Here is a tiny trained network, its code and every weight. The questions are about switching its units off for an input and a class, where a switched-off unit gives its printed mean instead of its output.

import numpy as np


def w(rows, s, z=0):
    codes = np.array(rows[::2]) - 128.0
    scale = np.full(codes.shape[1], s)
    scale[-1] = z or s
    return codes * scale


def norm(h):
    return h / np.sqrt((h * h).mean(-1, keepdims=True) + 1e-5)


def f(y):
    return np.maximum(y, 0)


def log_softmax(a):
    a = a - a.max(-1, keepdims=True)
    return a - np.log(np.exp(a).sum(-1, keepdims=True))


def net(x, mask):
    res = np.array(x, float).reshape(1, 8) / 4 @ E
    u = 0
    for l in range(2):
        y = f(norm(res) @ A[l][:, :-1].T + A[l][:, -1])
        res = res + np.where(mask[u : u + 14], y, B[l][:, -1]) @ B[l][:, :-1]
        u += 14
    return log_softmax(norm(res)[-1] @ U[:, :-1].T + U[:, -1])


A, B = {}, {}
E = w([
[162,93,113,131,94,35,67,106,104,130,153,146],'x0',
[164,92,89,140,86,128,151,104,141,199,208,97],'x1',
[121,114,53,90,95,199,61,76,214,179,109,107],'x2',
[174,226,138,90,72,141,174,175,111,99,96,74],'x3',
[31,100,70,126,166,145,78,78,129,127,165,118],'x4',
[150,125,60,60,2,141,147,123,132,203,113,136],'x5',
[121,91,118,29,49,164,125,71,68,139,126,216],'x6',
[221,143,189,141,225,250,64,98,116,177,141,122],'x7',
],0.0061)
A[0] = w([
[41,92,65,185,163,90,65,173,146,120,150,99,46],'0.n1',
[151,117,88,162,165,107,175,82,88,157,136,172,31],'0.n2',
[154,43,123,157,117,130,128,105,124,122,158,164,146],'0.n3',
[140,103,223,110,158,135,139,165,137,68,128,69,187],'0.n4',
[108,99,169,104,159,165,133,137,101,110,103,103,50],'0.n5',
[221,102,153,166,82,2,122,90,107,147,127,141,28],'0.n6',
[87,163,102,35,127,113,128,83,193,184,172,149,2],'0.n7',
[169,198,147,90,139,153,131,98,160,186,52,81,48],'0.n8',
[113,73,34,83,36,117,97,54,106,176,171,104,81],'0.n9',
[95,204,79,76,89,86,219,125,128,130,78,151,91],'0.n10',
[115,137,148,146,184,163,176,123,102,72,144,168,33],'0.n11',
[196,95,162,123,169,76,181,149,158,105,136,150,58],'0.n12',
[125,101,179,155,181,116,153,81,135,149,159,147,159],'0.n13',
[127,164,132,96,104,137,189,152,122,113,119,198,121],'0.n14',
],0.0085,0.0027)
B[0] = w([
[71,28,132,172,163,32,135,80,128,146,157,60,212],'0.n1',
[81,178,88,107,91,103,90,70,143,159,89,87,149],'0.n2',
[156,189,148,64,111,125,129,171,155,134,201,108,184],'0.n3',
[83,162,102,84,170,148,18,126,103,162,149,222,196],'0.n4',
[137,188,157,128,197,137,163,174,183,135,141,173,151],'0.n5',
[207,199,172,159,91,102,172,3,98,117,183,210,187],'0.n6',
[183,88,85,92,148,181,125,89,99,140,153,181,180],'0.n7',
[91,94,185,93,115,165,112,87,128,222,73,12,181],'0.n8',
[66,99,44,89,186,220,132,139,197,88,197,222,254],'0.n9',
[127,89,116,46,81,88,190,192,90,115,64,116,213],'0.n10',
[187,141,93,172,226,182,88,174,141,80,94,158,167],'0.n11',
[109,165,139,75,98,139,72,68,114,121,147,189,166],'0.n12',
[106,224,114,136,108,82,107,159,100,31,110,131,184],'0.n13',
[143,92,77,143,141,91,127,222,74,118,108,106,179],'0.n14',
],0.007,0.0087)
A[1] = w([
[64,88,115,200,149,132,112,115,71,123,161,113,112],'1.n1',
[108,190,163,191,197,242,156,203,156,95,147,153,145],'1.n2',
[64,125,128,96,133,184,79,143,91,116,144,201,252],'1.n3',
[154,142,134,17,150,176,138,68,111,203,119,128,168],'1.n4',
[161,106,77,213,152,181,97,129,111,90,65,136,120],'1.n5',
[188,139,127,170,120,41,115,43,129,119,149,126,83],'1.n6',
[146,172,133,148,85,147,87,100,129,205,68,61,112],'1.n7',
[84,83,112,174,155,54,134,83,111,113,110,111,50],'1.n8',
[46,51,153,229,222,60,127,105,132,126,78,113,43],'1.n9',
[185,138,194,159,100,88,111,115,139,181,254,133,76],'1.n10',
[104,51,63,132,27,146,100,101,177,116,204,125,54],'1.n11',
[189,113,123,82,92,173,146,159,82,130,43,130,151],'1.n12',
[138,104,85,136,59,102,238,187,90,133,15,165,4],'1.n13',
[161,108,212,128,129,212,136,74,151,197,56,51,102],'1.n14',
],0.0082,0.0025)
B[1] = w([
[115,61,148,135,144,143,139,145,214,134,82,88,177],'1.n1',
[171,118,83,113,137,140,110,121,62,138,46,140,203],'1.n2',
[156,90,77,137,141,170,225,129,143,141,86,115,254],'1.n3',
[92,140,93,170,137,105,85,157,150,134,191,126,226],'1.n4',
[155,160,97,148,79,148,131,118,58,95,98,140,152],'1.n5',
[141,148,241,220,79,136,139,57,167,102,212,171,172],'1.n6',
[126,91,215,50,75,214,121,188,137,228,192,118,164],'1.n7',
[151,132,137,158,78,60,63,120,237,165,201,69,183],'1.n8',
[123,103,193,187,160,75,112,99,148,144,99,34,216],'1.n9',
[97,156,176,146,85,117,142,100,113,90,140,164,169],'1.n10',
[156,124,121,100,196,198,129,113,83,134,91,151,224],'1.n11',
[80,142,176,159,117,54,128,126,191,169,148,59,193],'1.n12',
[120,123,148,110,3,60,195,161,86,48,94,71,195],'1.n13',
[123,200,165,81,58,143,2,215,139,195,175,82,184],'1.n14',
],0.0079,0.009)
U = w([
[78,91,192,208,177,37,82,54,205,97,151,36,108],'0',
[166,207,195,181,80,88,150,48,94,54,200,211,216],'1',
[90,62,26,61,154,211,185,76,171,120,163,190,191],'2',
[107,189,175,57,81,199,42,193,131,215,137,48,39],'3',
[176,202,144,172,220,165,75,167,31,80,2,141,3],'4',
[97,134,125,59,27,38,237,179,78,60,62,75,161],'5',
],0.01,0.0022)

Each question gives the input, the list of numbers given to net, and the class t.
The units are the neurons (one row each of A and B). Each row of codes is followed by its name. A weight is (code - 128) times the scale printed after its matrix; where a second scale follows, it is the last column's (A, B and U).
mask holds one flag per neuron, layer by layer. A switched-off neuron (its flag False) gives its mean, the last column of its row in B, instead of its output. The means were averaged over made-up inputs and are rounded, as every weight is.
A unit's drop is (log p(t) with every unit on - log p(t) with that unit switched off) / (log p(t) with every unit on - log p(t) with every unit switched off).
The circuit of an input: a set's keep is (log p(t) with only the set's units on - log p(t) with every unit switched off) / (log p(t) with every unit on - log p(t) with every unit switched off). Starting from the 12 units with the biggest drops (on a tie, the unit counted first), units are removed one at a time, each time the one whose removal leaves the highest keep (on an exact tie, the one counted first), for as long as the keep stays at least 0.8.
units of the circuit, in order: the units of the circuit, biggest drop first
unit that matters most: the unit with the biggest drop
k most important neurons: the k neurons with the biggest drops, biggest first
top k neurons in layer l: the k neurons of layer l with the biggest drops, biggest first
drop of u: that unit's drop, to one decimal
input [7,8,-2,-2,-6,-3,-7,-8], class 1: unit that matters most : 0.n6
input [-4,-1,-7,-3,3,1,-5,-8], class 0: top 2 neurons in layer 1 : (1.n9; 1.n8)
input [2,-6,-6,0,8,-2,3,-7], class 0: 3 most important neurons : (0.n1; 1.n9; 1.n8)
input [-6,1,4,0,-4,5,-1,-2], class 5: 3 most important neurons : (0.n10; 1.n13; 0.n14)
input [-5,-8,1,-1,4,1,3,7], class 4: top 3 neurons in layer 0 : (0.n11; 0.n5; 0.n10)
input [-8,7,5,-3,-2,-4,-4,1], class 3: 2 most important neurons : (0.n9; 1.n14)
input [1,-2,-8,-6,-7,-2,-4,-7], class 1: 2 most important neurons : (0.n6; 0.n12)
input [2,1,-5,-7,-6,-8,4,4], class 1: 2 most important neurons : (0.n6; 0.n9)
input [-4,4,-3,-1,7,6,-6,0], class 0: 2 most important neurons : (0.n1; 1.n9)
input [-1,-7,1,7,1,8,5,3], class 5: 3 most important neurons : (0.n10; 1.n13; 0.n14)
input [-6,-8,-1,4,6,-5,-7,-2], class 4: 2 most important neurons : (1.n2; 0.n11)
input [8,8,-8,-8,8,-6,8,1], class 1: top 2 neurons in layer 1 : (1.n6; 1.n10)
input [-8,1,6,-2,-6,-1,4,-1], class 3: 2 most important neurons : (0.n8; 1.n14)
input [-7,-5,-6,0,6,1,-6,-8], class 0: 2 most important neurons : (0.n1; 1.n9)
input [-3,-2,-8,-1,8,-3,-5,5], class 4: units of the circuit, in order : (1.n2)
input [-1,-5,1,0,-2,6,-2,0], class 5: 4 most important neurons : (0.n10; 1.n13; 0.n14; 0.n4)
input [4,-4,5,7,5,0,6,-6], class 2: top 3 neurons in layer 0 : (0.n9; 0.n7; 0.n13)
input [-4,-8,-4,1,-4,2,-8,-2], class 4: 2 most important neurons : (0.n4; 0.n11)
input [5,5,-3,6,5,8,-6,0], class 2: drop of 0.n9 : 1.5
input [-6,-6,1,-1,-8,-3,-6,-5], class 4: unit that matters most : 0.n4
input [8,7,8,3,-4,-7,-3,-4], class 1: drop of 0.n6 : 0.3
input [-3,-5,0,1,-5,-4,-6,-5], class 4: drop of 0.n4 : 0.4
input [6,2,0,4,3,2,-2,-1], class 2: drop of 0.n9 : 2.0
input [8,-3,6,7,4,7,8,-7], class 2: top 2 neurons in layer 0 : (0.n9; 0.n7)
